Below is a small trained network, with its code and all its weights. Each question gives an input and a class and asks what happens when units are switched off, that is, made to give their printed mean instead of their output.

import numpy as np


def w(rows, s, z=0):
    codes = np.array(rows[::2]) - 128.0
    scale = np.full(codes.shape[1], s)
    scale[-1] = z or s
    return codes * scale


def f(y):
    return np.maximum(y, 0)


def log_softmax(a):
    a = a - a.max(-1, keepdims=True)
    return a - np.log(np.exp(a).sum(-1, keepdims=True))


def net(x, mask):
    res = np.array(x, float).reshape(1, 6) / 4 @ E
    y = f(res @ A[0][:, :-1].T + A[0][:, -1])
    res = res + np.where(mask, y, B[0][:, -1]) @ B[0][:, :-1]
    return log_softmax(res[-1] @ U[:, :-1].T + U[:, -1])


A, B = {}, {}
E = w([
[251,121,103],'x0',
[128,128,129],'x1',
[127,129,127],'x2',
[110,185,58],'x3',
[128,126,130],'x4',
[134,52,85],'x5',
],0.019)
A[0] = w([
[237,201,168,81],'n1',
[38,47,88,97],'n2',
[114,76,232,253],'n3',
[179,81,127,2],'n4',
[249,160,122,184],'n5',
[206,79,72,3],'n6',
[23,165,218,129],'n7',
[88,109,104,89],'n8',
[150,32,135,124],'n9',
],0.018,0.0049)
B[0] = w([
[63,29,92,217],'n1',
[22,75,155,218],'n2',
[227,93,140,230],'n3',
[188,181,222,184],'n4',
[176,51,133,243],'n5',
[226,249,156,217],'n6',
[196,209,112,252],'n7',
[105,37,123,161],'n8',
[82,176,197,214],'n9',
],0.011,0.024)
U = w([
[185,188,91,254],'0',
[93,83,188,147],'1',
[98,248,48,116],'2',
[48,108,91,152],'3',
[135,51,144,59],'4',
[168,172,146,7],'5',
[150,71,45,148],'6',
],0.018,0.01)

Each question gives the input, the list of numbers given to net, and the class t.
The units are the neurons (one row each of A and B). Each row of codes is followed by its name. A weight is (code - 128) times the scale printed after its matrix; where a second scale follows, it is the last column's (A, B and U).
mask holds one flag per neuron, in row order. A switched-off neuron (its flag False) gives its mean, the last column of its row in B, instead of its output. The means were averaged over made-up inputs and are rounded, as every weight is.
A unit's drop is (log p(t) with every unit on - log p(t) with that unit switched off) / (log p(t) with every unit on - log p(t) with every unit switched off).
The circuit of an input: a set's keep is (log p(t) with only the set's units on - log p(t) with every unit switched off) / (log p(t) with every unit on - log p(t) with every unit switched off). Starting from all 9 units, units are removed one at a time, each time the one whose removal leaves the highest keep (on an exact tie, the one counted first), for as long as the keep stays at least 0.8.
units of the circuit, in order: the units of the circuit, biggest drop first
most important unit: the unit with the biggest drop
k most important neurons: the k neurons with the biggest drops, biggest first
drop of u: that unit's drop, to one decimal
input [1,-5,8,4,0,-2], class 6: units of the circuit, in order -> (n6, n9)
input [0,8,3,-3,5,2], class 1: units of the circuit, in order -> (n7, n5)
input [-3,3,-5,5,-6,-4], class 2: units of the circuit, in order -> (n3)
input [0,5,-6,-8,-5,-6], class 0: units of the circuit, in order -> (n7, n2)
input [-1,-7,7,8,3,2], class 3: 3 most important neurons -> (n7, n6, n3)
input [8,-2,0,-5,7,1], class 5: 3 most important neurons -> (n6, n4, n2)
input [-6,-7,3,1,0,7], class 3: 2 most important neurons -> (n4, n5)
input [8,-8,-1,-4,-7,5], class 5: 3 most important neurons -> (n6, n9, n4)
input [4,7,-6,0,-1,-4], class 4: 2 most important neurons -> (n7, n5)
input [-6,-6,-7,-1,2,-5], class 0: 2 most important neurons -> (n7, n3)
input [-8,1,-5,5,7,2], class 3: 2 most important neurons -> (n2, n6)
input [1,2,-1,-8,4,7], class 5: 2 most important neurons -> (n6, n1)
input [-2,4,8,1,0,0], class 2: 3 most important neurons -> (n5, n1, n3)
input [-4,5,-4,3,-6,-5], class 2: units of the circuit, in order -> (n5)
input [8,0,6,-6,-3,-2], class 4: 2 most important neurons -> (n1, n5)
input [8,-5,2,1,-6,-4], class 6: 3 most important neurons -> (n1, n9, n2)
input [8,4,5,-5,4,4], class 5: 3 most important neurons -> (n6, n9, n4)
input [-3,8,-4,1,-8,-8], class 2: 2 most important neurons -> (n5, n3)
input [1,-4,4,4,-8,-7], class 6: 2 most important neurons -> (n6, n1)
input [-7,-3,3,5,6,0], class 2: most important unit -> n7
input [-1,-3,8,-4,-2,-1], class 0: 2 most important neurons -> (n2, n1)
input [-8,-1,1,-7,8,-3], class 0: drop of n7 -> 1.2
input [6,8,3,4,4,-1], class 6: drop of n1 -> 0.7
input [3,-8,6,-7,-3,7], class 5: drop of n6 -> 0.1
input [-5,8,7,7,-7,2], class 3: drop of n5 -> 0.0
